B:
0: -9  -74  72  270  -95  -99  7  -12  -33  58  92  -9  224  15  -5  60  30  204  89  -70  -3  -92  147  41  12  -8  105  51  -38  26  74  75  122  110  -50  24  67  69  54
1: 205  136  -132  68  -367  -129  -35  71  -15  54  125  117  -126  3  237  26  113  -273  -157  -53  -97  -134  -50  -105  -1  -159  -187  -112  170  -16  -30  -389  -36  -243  -85  172  -78  -18  174
2: -286  -24  70  -215  -178  169  -192  645  36  -72  379  -242  32  119  308  -174  -13  -120  -283  119  93  27  102  -214  152  -57  82  100  216  13  142  -198  311  60  -25  -110  153  -509  -224
3: -177  -234  -7  -43  180  59  89  191  -102  21  -127  -136  147  26  10  -22  -147  147  -17  20  -85  34  114  -65  106  58  229  112  -103  -12  102  104  80  31  36  -227  67  107  -86
4: -391  -257  -5  -270  198  58  -146  268  -88  -63  105  -317  185  -3  -212  -284  -78  193  -195  63  94  157  74  -9  206  252  152  313  118  -57  33  252  172  57  217  -143  213  -155  -224
5: -328  -151  119  117  -100  263  48  15  -40  108  -77  -179  196  -145  50  162  -120  311  -55  -10  84  -85  131  -94  -142  -24  45  -137  139  -122  -30  -25  -38  113  -87  -9  -170  -84  7
6: 174  -33  -120  293  -3  -111  114  -264  -65  139  -53  206  49  -91  28  161  219  46  152  -177  -17  1  78  97  -78  156  -14  -86  -67  113  -19  76  29  -38  45  116  3  232  133
7: 128  35  223  496  -425  -477  -173  -159  -4  5  302  -67  452  117  -286  -78  -43  390  84  -80  -51  -340  121  162  82  -234  18  224  30  -109  66  35  82  135  -138  237  131  165  243
8: 193  41  -135  -5  -148  -283  -107  189  -35  -35  232  67  -30  117  72  -177  138  -220  -103  -37  -94  -12  -5  -1  193  8  -23  167  33  77  69  -111  160  -154  63  49  199  9  34
9: 131  110  -62  116  -374  -192  -123  -8  -11  34  193  35  7  -6  54  -43  107  -100  -143  -58  -35  -144  -26  -24  15  -108  -186  -11  205  -53  -49  -252  -12  -159  -40  230  -23  -24  172
10: 85  -137  -137  51  199  -283  -58  -16  -92  -9  122  45  129  49  -203  -186  183  49  61  -101  -11  145  76  163  207  314  116  308  -100  141  64  312  218  -13  245  -14  322  160  -56
11: -47  -239  -191  -16  376  10  135  -103  -134  79  -192  53  41  -100  -103  6  118  77  84  -101  -15  214  83  77  55  379  145  90  -139  119  8  302  64  -37  232  -124  120  234  -72
12: -16  -138  -175  -16  195  -266  -160  -210  -99  7  164  -18  135  -85  -413  -268  291  132  -26  -140  127  220  16  243  145  496  -39  335  85  85  -82  413  150  -43  372  149  300  98  -47
13: -22  77  8  91  -324  42  -79  198  19  43  233  -10  -5  -3  267  42  96  -91  -132  -22  38  -95  58  -117  -32  -100  -85  -99  195  4  24  -264  111  -30  -97  109  -35  -226  39
14: 327  57  -186  225  -181  -339  11  -304  -81  90  -4  203  -7  -61  -91  10  179  -80  13  -161  -121  -86  -49  106  5  37  -166  0  29  10  -87  -79  -99  -231  47  241  -3  313  264
15: -581  -215  104  -64  -52  390  -69  -113  -62  107  -80  -356  210  -302  -175  55  -108  443  -217  -3  253  9  65  -61  -193  171  -90  -96  381  -237  -186  90  -129  93  61  101  -218  -222  -52
16: -144  -117  259  206  -189  2  40  399  -15  -7  73  -192  316  191  206  68  -307  246  25  98  -142  -265  214  -155  95  -365  304  53  -116  -73  246  -138  153  189  -272  -218  31  -19  -8
17: -345  -224  -87  -174  197  328  82  66  -101  89  -191  -152  10  -186  36  53  -35  113  -129  -5  78  142  61  -97  -60  237  47  -77  121  -53  -63  71  -28  -31  116  -108  -99  -63  -120
18: -220  -232  -1  54  178  -26  -19  -122  -107  49  -40  -143  255  -96  -288  -75  8  349  16  -67  71  79  111  110  49  261  108  177  12  -27  -15  331  62  86  165  -20  116  112  -48
19: 41  64  47  253  -381  -227  -164  -175  -9  48  230  -37  186  -56  -157  -47  101  168  -82  -89  55  -177  14  80  -28  -53  -173  52  230  -99  -79  -77  -9  -29  -28  300  -1  -10  189
20: -257  -81  -4  -51  -54  315  22  218  -19  76  40  -88  -12  -102  273  110  36  1  -127  1  106  48  102  -154  -83  69  18  -153  160  7  9  -115  96  36  -16  -45  -83  -255  -98
21: -123  -181  -37  39  148  6  32  39  -83  45  -21  -62  149  -29  -56  -21  26  156  27  -44  16  72  115  25  60  188  137  104  -45  42  43  182  111  49  106  -83  112  71  -64
22: 318  -4  -191  151  -55  -483  -72  -202  -88  14  98  148  69  36  -242  -169  189  -54  24  -133  -123  -20  -28  180  170  129  -64  237  -40  53  -19  96  39  -189  152  165  204  321  171
23: -262  -168  206  268  -135  181  127  -48  -58  125  -183  -181  308  -92  27  244  -255  437  44  -3  -29  -227  166  -88  -147  -196  130  -146  15  -175  30  -41  -101  150  -213  -57  -218  105  92
24: -265  -87  9  -9  -68  346  56  177  -23  100  -10  -87  1  -125  289  163  16  39  -104  -3  94  25  106  -171  -130  34  21  -209  155  -7  -6  -134  48  43  -50  -41  -134  -224  -72
25: 307  105  -268  30  -177  -174  34  -12  -57  61  20  223  -213  -14  215  23  203  -372  -92  -94  -135  -20  -71  -58  28  -4  -165  -93  66  75  -38  -283  -34  -312  26  128  -20  121  166
26: 201  93  -179  -92  -225  -227  -114  269  -26  -35  221  70  -127  105  182  -176  130  -357  -192  -8  -118  -30  -54  -78  185  -63  -89  97  111  49  46  -276  110  -244  36  64  131  -56  51
27: 59  -5  1  298  -150  -29  56  -111  -28  115  51  93  105  -61  109  167  118  102  78  -112  10  -84  111  15  -93  10  -8  -106  19  45  6  -33  46  39  -59  106  -35  63  109
28: 119  94  -86  144  -316  -82  -54  -58  -9  76  126  89  -36  -67  129  57  162  -107  -97  -89  1  -98  -8  -29  -69  -43  -180  -108  185  -13  -64  -229  -16  -137  -38  216  -71  -32  154
29: -44  -48  -141  -81  45  168  52  262  -28  53  65  66  -124  -19  337  54  160  -216  -72  -26  25  129  74  -126  17  144  46  -87  38  141  55  -99  175  -55  60  -80  46  -161  -107
30: 88  -126  -176  85  225  -46  123  -50  -97  84  -76  153  -4  -40  59  54  188  -35  109  -119  -36  147  90  59  41  280  111  23  -142  172  42  177  124  -35  147  -68  124  186  -25
31: -313  -129  -41  -126  27  429  103  236  -45  102  -107  -106  -61  -141  325  164  -27  -22  -146  14  70  72  85  -216  -116  70  37  -226  146  -23  -9  -152  16  -9  -22  -116  -167  -220  -112
32: 343  46  -131  236  -120  -267  94  28  -55  50  34  227  -27  93  192  66  126  -184  95  -100  -187  -93  48  4  79  -83  39  -3  -142  124  94  -145  81  -136  -51  17  85  236  146
33: 177  26  -172  95  -147  -357  -140  -253  -75  33  137  64  52  -62  -269  -171  211  -7  -79  -137  -8  -7  -62  153  74  175  -192  167  155  -20  -121  51  -17  -189  168  280  113  162  167
34: 276  20  -145  246  -57  -160  124  -95  -57  104  -16  246  -25  2  170  136  182  -120  122  -136  -112  -27  63  25  -11  38  12  -75  -114  130  44  -67  60  -99  -10  52  32  218  133
35: -346  -206  57  -41  42  209  16  103  -73  60  -82  -229  170  -97  -19  27  -134  255  -102  22  54  3  106  -83  -19  55  98  -2  103  -107  -2  52  9  65  16  -90  -60  -62  -74
36: 34  -26  -61  55  -40  26  44  262  -21  37  109  63  -20  66  300  48  100  -141  -7  -25  -37  16  107  -92  55  8  102  -28  -40  122  120  -104  194  -9  -23  -82  84  -80  -53
37: -192  -199  31  39  96  75  61  108  -82  47  -70  -129  181  -20  -9  20  -101  211  -3  3  -20  5  131  -39  47  55  175  63  -41  -24  69  107  72  73  15  -136  40  59  -59
38: -510  -102  128  42  -198  309  -180  -167  -5  107  147  -296  225  -308  -187  26  76  426  -203  -57  358  14  78  6  -215  217  -187  -82  466  -175  -209  99  -29  147  74  259  -153  -356  -34
39: 280  86  -74  181  -279  -329  -44  58  -33  10  156  110  38  111  79  -55  68  -135  -30  -58  -159  -161  10  0  111  -161  -40  72  7  19  65  -208  56  -144  -66  107  83  137  173
40: 381  -42  -289  -1  98  -619  -115  -108  -123  -60  130  151  31  113  -331  -348  205  -160  -6  -120  -185  83  -70  217  331  235  -11  428  -105  104  18  199  110  -266  289  88  376  382  100
41: -184  -208  -48  -68  195  47  20  138  -87  22  -23  -112  120  -24  -42  -74  -12  123  -35  -9  18  112  103  -5  103  201  163  139  -26  25  54  181  131  35  131  -135  124  22  -118
42: 320  55  -58  284  -168  -274  74  57  -36  50  85  200  43  129  191  75  94  -125  107  -82  -181  -133  81  0  81  -138  72  6  -152  114  130  -144  115  -69  -101  13  93  200  147
43: 409  114  -155  272  -233  -250  127  -72  -50  100  -35  285  -88  44  250  154  123  -244  70  -119  -226  -162  3  -30  -4  -173  -62  -133  -93  84  39  -289  -37  -216  -119  99  -46  276  251
44: -498  -140  153  -49  -156  296  -138  146  -14  37  132  -332  215  -137  -32  -23  -92  326  -218  41  210  -24  106  -101  -79  51  -18  -15  328  -163  -57  9  45  148  -5  47  -82  -339  -99
45: -360  -245  8  35  114  241  68  -219  -108  134  -223  -188  183  -256  -194  109  -71  382  -47  -67  109  44  83  7  -137  211  7  -67  139  -137  -127  185  -127  51  89  15  -152  69  -2
46: 149  36  -112  141  -101  70  141  153  -18  98  11  196  -117  5  434  197  148  -229  35  -73  -75  -18  85  -126  -47  -41  27  -203  -49  147  83  -234  105  -72  -87  -33  -40  -9  43
47: -117  -82  11  337  -72  125  75  -440  -48  196  -100  43  163  -274  -87  259  164  339  98  -182  157  -20  105  97  -263  197  -104  -204  140  -25  -150  123  -93  84  20  224  -174  94  142
48: 87  6  -74  243  -136  -108  -10  -227  -42  112  69  105  76  -110  -33  78  197  82  34  -147  52  -31  53  86  -77  119  -99  -46  91  35  -67  22  14  -36  43  200  -10  89  129
49: 133  91  -190  -139  -242  -149  -138  241  -17  -23  227  36  -158  41  173  -165  154  -357  -250  -11  -56  -2  -75  -95  134  -14  -157  53  203  22  -11  -285  84  -251  52  112  85  -132  39
50: 221  80  129  431  -464  -491  -161  -181  -23  16  246  -11  330  93  -232  -74  -20  238  30  -88  -107  -340  51  132  76  -256  -71  172  65  -115  24  -88  -6  -6  -139  270  75  212  290
51: -31  -205  -54  125  214  4  168  -21  -112  86  -175  24  129  -24  3  97  -23  156  124  -70  -82  42  134  21  28  134  211  37  -178  63  79  169  61  40  49  -154  56  240  -13
52: -172  -114  -40  -167  55  282  116  564  -32  19  -11  -71  -82  80  486  67  -89  -197  -116  90  -79  43  121  -276  74  -75  212  -90  -40  73  173  -225  185  -15  -80  -303  6  -199  -180
53: -79  -47  38  121  -112  17  -34  154  -10  38  160  -39  122  21  127  22  56  70  -22  -30  35  -33  124  -43  18  11  66  13  52  40  73  -25  159  75  -28  5  62  -112  -29
54: 89  87  -106  75  -241  42  4  135  0  79  129  108  -115  -31  336  98  172  -227  -101  -62  -10  -34  31  -118  -53  -39  -105  -160  139  65  3  -288  63  -121  -61  99  -53  -125  65
55: 71  82  -136  4  -302  -186  -181  -112  -28  32  188  4  -29  -97  -96  -136  178  -99  -212  -89  41  -44  -89  29  11  56  -275  35  312  -68  -149  -157  -46  -213  90  294  -4  -53  145
56: 405  -2  -285  1  146  -296  111  282  -75  -17  52  288  -167  210  285  -79  196  -436  72  -67  -253  103  34  -24  266  78  169  139  -282  274  196  -65  242  -204  91  -169  286  227  -13
57: 228  83  -256  8  -165  -149  -12  -81  -55  72  40  180  -182  -77  105  -16  227  -292  -120  -106  -65  7  -83  -14  7  76  -206  -72  144  43  -100  -210  -53  -296  85  190  -26  82  150
58: 66  -126  -132  46  187  -133  33  47  -83  24  49  79  65  29  -15  -63  157  -10  72  -88  -26  135  89  73  127  251  134  154  -120  156  77  198  195  -7  164  -69  221  122  -64
59: -332  -140  -42  -68  38  313  -8  8  -48  104  -26  -132  39  -210  52  70  75  135  -134  -43  177  117  72  -69  -124  233  -45  -105  225  -31  -97  45  18  24  99  31  -97  -188  -85
60: -235  -101  -27  -1  -23  367  111  135  -36  128  -91  -46  -37  -146  313  219  14  17  -81  -16  77  33  96  -178  -152  52  18  -250  116  -2  -10  -141  12  11  -49  -59  -172  -163  -51
61: 235  71  -222  -55  -152  -217  -61  130  -45  4  141  125  -142  46  141  -121  174  -331  -142  -51  -112  3  -55  -37  134  27  -106  63  82  68  11  -210  73  -260  71  95  100  28  72
62: 264  102  -100  319  -340  -250  5  -345  -45  119  5  172  30  -102  -34  113  144  0  4  -158  -75  -188  -29  66  -105  -79  -222  -116  123  -57  -112  -186  -152  -176  -61  306  -122  242  315
63: -234  -230  -13  94  128  219  166  -169  -108  147  -293  -79  132  -198  -35  192  -84  285  26  -63  15  4  100  -29  -138  127  71  -128  11  -79  -63  99  -116  24  17  -55  -167  163  29
64: -259  -205  57  63  62  154  74  32  -91  82  -130  -153  194  -87  -10  86  -130  270  -19  -6  10  -28  124  -52  -36  43  129  -12  17  -81  23  79  -6  80  -16  -97  -63  53  -27
65: 169  16  -71  67  -189  -474  -222  11  -55  -65  290  -35  153  114  -261  -304  100  4  -103  -53  -68  -74  -17  129  241  27  -57  341  86  -18  16  45  118  -117  115  167  265  106  103
66: 196  -25  -202  86  -26  -412  -135  -274  -98  16  122  83  76  -56  -344  -212  233  10  -42  -148  -16  44  -54  208  129  256  -133  248  83  21  -92  171  22  -182  237  235  195  234  133
67: 123  98  8  -11  -373  -313  -221  395  9  -98  387  -77  63  217  115  -248  -3  -186  -207  51  -111  -164  4  -79  243  -241  -15  219  123  -23  120  -280  186  -113  -73  63  191  -143  46
68: -155  -265  -80  -70  282  86  150  106  -133  54  -227  -80  91  -32  -2  21  -115  118  13  1  -90  82  102  -45  81  140  221  68  -134  10  67  144  24  -16  88  -233  41  192  -84
69: -294  -139  -5  -62  14  228  -29  127  -46  59  42  -152  81  -115  66  15  33  117  -124  -11  126  77  91  -80  -34  161  30  -28  168  -21  -24  38  85  49  63  -19  -18  -187  -108
70: -67  -161  -42  57  144  8  70  107  -80  48  -26  -17  110  12  52  21  21  86  50  -37  -27  61  124  -4  73  131  169  68  -97  74  89  121  140  42  59  -127  107  81  -61
71: -217  -60  88  99  -151  92  -93  82  -7  40  175  -140  176  -70  24  7  45  195  -81  -31  135  -34  119  -28  -35  52  -1  4  180  -35  -2  11  112  110  -5  80  13  -197  -31

34  -52  -157  41  140  486  20  40  -126  -3  70  -12  7  116  -65  99  -80  -55  70  -70  -106  105  -266  73  -31  -186  179  102  37  -44  58 : 55
97  -38  38  -256  -484  -224  103  -17  -158  -34  134  205  206  -229  263  493  155  190  -8  -46  -43  -230  128  -213  -413  92  -218  0  27  163  69 : 23
-47  -96  294  -163  -102  20  98  62  5  113  -94  406  -3  87  143  99  49  15  32  -212  118  61  194  296  -303  76  -26  88  -7  144  -31 : 22
172  -78  153  -91  -466  -319  172  -71  48  -36  -72  -159  225  -50  365  313  266  168  -91  -92  -103  -86  -104  -93  -213  -201  -227  -354  672  144  168 : 28
63  59  170  -221  -254  -283  22  -4  111  80  -67  167  9  39  245  -136  -14  65  -104  -3  70  19  59  62  13  4  -248  -59  50  70  83 : 70
50  41  -264  -15  -355  52  268  -29  -375  13  6  73  50  -192  11  457  -3  95  -77  -144  -32  -47  -32  -23  -309  -68  -100  37  129  -44  26 : 62
-30  73  -244  -3  39  299  -42  30  -133  68  -75  -123  -149  161  -116  -281  -100  -119  51  -57  -95  167  -49  105  151  -252  155  85  23  -186  -44 : 17
226  -30  222  -267  152  -8  -425  13  530  -80  239  -197  168  283  362  -458  -12  25  37  317  -189  -34  -435  -287  472  -168  -88  -140  4  133  306 : 2
-22  7  -155  -125  -220  125  72  25  -272  37  33  137  1  -69  -4  199  27  20  77  -122  -52  -38  159  -9  -264  -33  41  146  -91  -28  -62 : 27
172  24  42  -113  -71  -76  -141  -27  260  -19  22  -280  79  181  242  -287  23  17  -48  124  -147  37  -307  -125  305  -278  -111  -220  309  15  205 : 49
16  26  -153  -10  -177  79  45  -16  -114  45  -130  -226  -36  96  21  -107  81  -44  32  -107  -131  97  9  39  11  -307  72  -89  339  -120  -19 : 57
-100  -12  -265  36  65  520  119  68  -380  78  -16  194  -124  29  -217  167  -114  -91  100  -206  -22  127  36  219  -228  -83  239  292  -179  -114  -117 : 45
-54  131  -76  -141  76  148  -49  70  -52  142  -47  274  -206  130  -60  -361  -262  -91  -41  -16  110  163  55  232  162  19  -24  245  -380  -108  -30 : 58
54  35  319  -152  -510  -581  235  -56  123  132  -316  71  13  32  357  -69  163  119  -188  -181  118  63  194  231  -118  -96  -351  -305  555  96  63 : 30
-77  -7  -342  96  -210  372  363  17  -576  64  -78  195  -68  -146  -202  529  -47  1  8  -311  2  65  76  212  -471  -73  112  195  56  -112  -118 : 47
-106  -154  367  3  281  402  143  113  50  159  -172  519  -113  275  -3  -1  -103  -106  26  -296  198  269  0  621  -218  54  143  178  -34  124  -35 : 12
-103  22  176  -157  243  267  -55  122  48  167  -62  516  -195  234  -42  -330  -257  -117  10  -96  197  208  90  413  38  130  48  317  -466  16  -46 : 40
0  -76  120  -90  -387  -127  227  -10  -153  62  -153  136  62  -46  166  310  197  75  3  -253  5  -9  213  142  -406  -73  -64  -87  354  84  -34 : 14
-38  -101  224  -35  62  233  175  65  -42  110  -107  398  -36  126  42  150  -67  -16  -17  -227  141  146  -11  409  -246  31  24  115  20  99  4 : 66
63  -87  372  -174  306  199  -180  81  380  59  62  282  11  313  198  -315  -152  -48  12  57  69  140  -253  215  191  17  -16  75  -168  162  167 : 4
106  89  -206  -71  -249  -91  -74  -44  9  -5  -55  -418  13  85  117  -248  84  -5  -4  47  -210  29  -112  -175  216  -363  -36  -198  365  -133  79 : 31
40  122  -133  -212  -101  -23  -198  28  38  37  55  -80  -58  93  76  -382  -70  -33  36  109  -101  14  31  -132  227  -124  -34  65  -166  -95  22 : 36
127  -10  150  -210  -209  -172  -28  -14  130  1  72  83  124  14  278  37  38  99  -59  46  -26  -61  -99  -74  -25  -26  -202  -83  85  128  156 : 53
55  -32  189  -227  -6  -3  -190  43  219  31  47  74  35  188  202  -270  18  -9  61  41  -47  25  -14  -3  97  -68  -18  7  -50  79  79 : 8
97  -24  -90  -145  -88  131  -153  11  25  -54  140  -168  112  64  134  -20  79  18  106  70  -210  -59  -133  -221  32  -186  55  -24  72  8  86 : 13
70  94  -132  -51  -415  -194  270  -46  -223  64  -114  48  5  -139  112  215  -16  102  -175  -117  37  8  4  65  -167  -85  -245  -84  258  -39  61 : 63
-14  -49  204  -107  14  130  136  67  -13  102  -42  460  -23  65  93  128  -112  20  -61  -153  163  92  -14  315  -201  115  -89  144  -126  122  41 : 18
56  -21  37  -147  -64  89  -48  28  21  16  67  90  49  69  122  -2  -2  21  32  -7  -59  -2  -65  -13  -35  -63  -16  39  -23  49  68 : 35
-64  -42  173  -193  83  169  -148  90  90  94  -26  217  -75  220  65  -279  -15  -80  135  -79  11  103  157  179  -10  -24  128  154  -190  34  -58 : 41
